Here is a tiny trained network, its code and every weight. The questions are about switching its units off for an input and a class, where a switched-off unit gives its printed mean instead of its output.

import numpy as np


def w(rows, s, z=0):
    codes = np.array(rows[::2]) - 128.0
    scale = np.full(codes.shape[1], s)
    scale[-1] = z or s
    return codes * scale


def f(y):
    return np.maximum(y, 0)


def log_softmax(a):
    a = a - a.max(-1, keepdims=True)
    return a - np.log(np.exp(a).sum(-1, keepdims=True))


def net(x, mask):
    res = np.array(x, float).reshape(1, 5) / 4 @ E
    y = f(res @ A[0][:, :-1].T + A[0][:, -1])
    res = res + np.where(mask, y, B[0][:, -1]) @ B[0][:, :-1]
    return log_softmax(res[-1] @ U[:, :-1].T + U[:, -1])


A, B = {}, {}
E = w([
[128,128,128,128,127,130,127,129,128,129,126],'x0',
[195,121,4,170,159,130,108,131,150,156,132],'x1',
[173,232,142,78,81,137,105,128,187,166,127],'x2',
[127,128,128,128,128,129,128,128,128,128,126],'x3',
[216,98,170,159,59,114,84,116,39,146,128],'x4',
],0.012)
A[0] = w([
[148,208,162,117,106,111,129,137,163,117,128,6],'n1',
[152,216,164,93,111,135,125,123,170,143,133,4],'n2',
[110,134,150,130,131,138,128,131,117,129,125,118],'n3',
[144,155,137,114,117,133,134,114,144,138,129,8],'n4',
[55,27,133,145,165,130,147,123,77,116,134,15],'n5',
[98,140,185,119,137,136,128,129,114,122,135,136],'n6',
[16,148,110,106,170,135,155,121,197,116,142,65],'n7',
[148,118,77,111,126,143,131,140,126,126,128,79],'n8',
[95,100,123,136,127,124,134,128,116,117,133,29],'n9',
[216,96,199,137,94,126,124,120,52,125,137,9],'n10',
[103,78,128,135,140,110,128,133,117,112,119,29],'n11',
[92,146,119,119,146,125,142,125,142,113,124,88],'n12',
[177,116,4,150,142,127,129,124,146,130,132,153],'n13',
[107,135,128,121,148,123,132,126,142,137,128,61],'n14',
[40,126,253,103,103,126,143,127,125,114,124,120],'n15',
[114,136,135,125,132,137,123,111,113,139,128,82],'n16',
[88,130,119,126,141,128,126,142,158,119,115,74],'n17',
],0.024,0.0045)
B[0] = w([
[137,146,119,120,95,180,125,124,144,134,131,199],'n1',
[121,116,126,136,93,209,130,128,124,123,126,222],'n2',
[144,126,113,132,143,124,137,114,131,129,144,147],'n3',
[106,106,127,132,120,159,133,134,119,114,135,155],'n4',
[119,131,122,128,82,226,123,130,132,126,127,211],'n5',
[134,136,112,126,180,120,113,144,117,121,131,178],'n6',
[122,126,134,125,63,43,132,134,122,123,121,239],'n7',
[122,131,123,142,157,121,116,127,130,129,128,160],'n8',
[125,122,127,127,110,156,140,121,138,118,124,149],'n9',
[123,128,131,127,60,38,131,129,127,125,128,241],'n10',
[147,146,131,120,102,169,126,128,139,142,135,160],'n11',
[125,128,134,125,105,99,132,123,134,131,137,165],'n12',
[130,128,136,121,224,124,133,127,127,129,127,238],'n13',
[138,131,128,126,112,114,122,131,118,130,134,149],'n14',
[132,125,130,133,252,116,130,122,133,137,125,250],'n15',
[130,128,139,113,139,133,129,138,121,116,122,134],'n16',
[155,121,130,144,98,110,112,116,107,136,132,164],'n17',
],0.035,0.027)
U = w([
[152,120,129,141,254,96,127,107,128,146,127,237],'0',
[143,108,144,143,59,11,129,112,108,131,126,132],'1',
[133,128,115,137,89,232,125,107,150,134,133,5],'2',
],0.007,0.0022)

Each question gives the input, the list of numbers given to net, and the class t.
The units are the neurons (one row each of A and B). Each row of codes is followed by its name. A weight is (code - 128) times the scale printed after its matrix; where a second scale follows, it is the last column's (A, B and U).
mask holds one flag per neuron, in row order. A switched-off neuron (its flag False) gives its mean, the last column of its row in B, instead of its output. The means were averaged over made-up inputs and are rounded, as every weight is.
A unit's drop is (log p(t) with every unit on - log p(t) with that unit switched off) / (log p(t) with every unit on - log p(t) with every unit switched off).
The circuit of an input: a set's keep is (log p(t) with only the set's units on - log p(t) with every unit switched off) / (log p(t) with every unit on - log p(t) with every unit switched off). Starting from the 12 units with the biggest drops (on a tie, the unit counted first), units are removed one at a time, each time the one whose removal leaves the highest keep (on an exact tie, the one counted first), for as long as the keep stays at least 0.8.
units of the circuit, in order: the units of the circuit, biggest drop first
most important unit: the unit with the biggest drop
k most important neurons: the k neurons with the biggest drops, biggest first
drop of u: that unit's drop, to one decimal
input [5,-6,8,-1,1], class 2: most important unit -> n2
input [6,-2,8,-4,6], class 2: 3 most important neurons -> [n2 n7 n1]
input [-5,-5,3,-6,4], class 0: 2 most important neurons -> [n15 n7]
input [-1,6,6,-3,-8], class 1: 2 most important neurons -> [n7 n15]
input [-2,-8,-5,8,8], class 0: 3 most important neurons -> [n15 n7 n6]
input [0,-1,-5,6,-4], class 2: 2 most important neurons -> [n5 n10]
input [4,4,8,-4,-8], class 1: 2 most important neurons -> [n7 n5]
input [1,6,7,4,2], class 2: 3 most important neurons -> [n15 n2 n1]
input [1,6,-8,3,4], class 2: 2 most important neurons -> [n5 n15]
input [-2,3,-5,-5,-6], class 1: drop of n7 -> 4.2
input [-4,2,5,4,-3], class 2: drop of n10 -> 0.8
input [-6,-2,-6,0,3], class 2: drop of n5 -> 1.6
input [-5,-1,-1,7,-5], class 1: drop of n5 -> 0.0
input [-4,4,8,1,-5], class 2: units of the circuit, in order -> [n2]
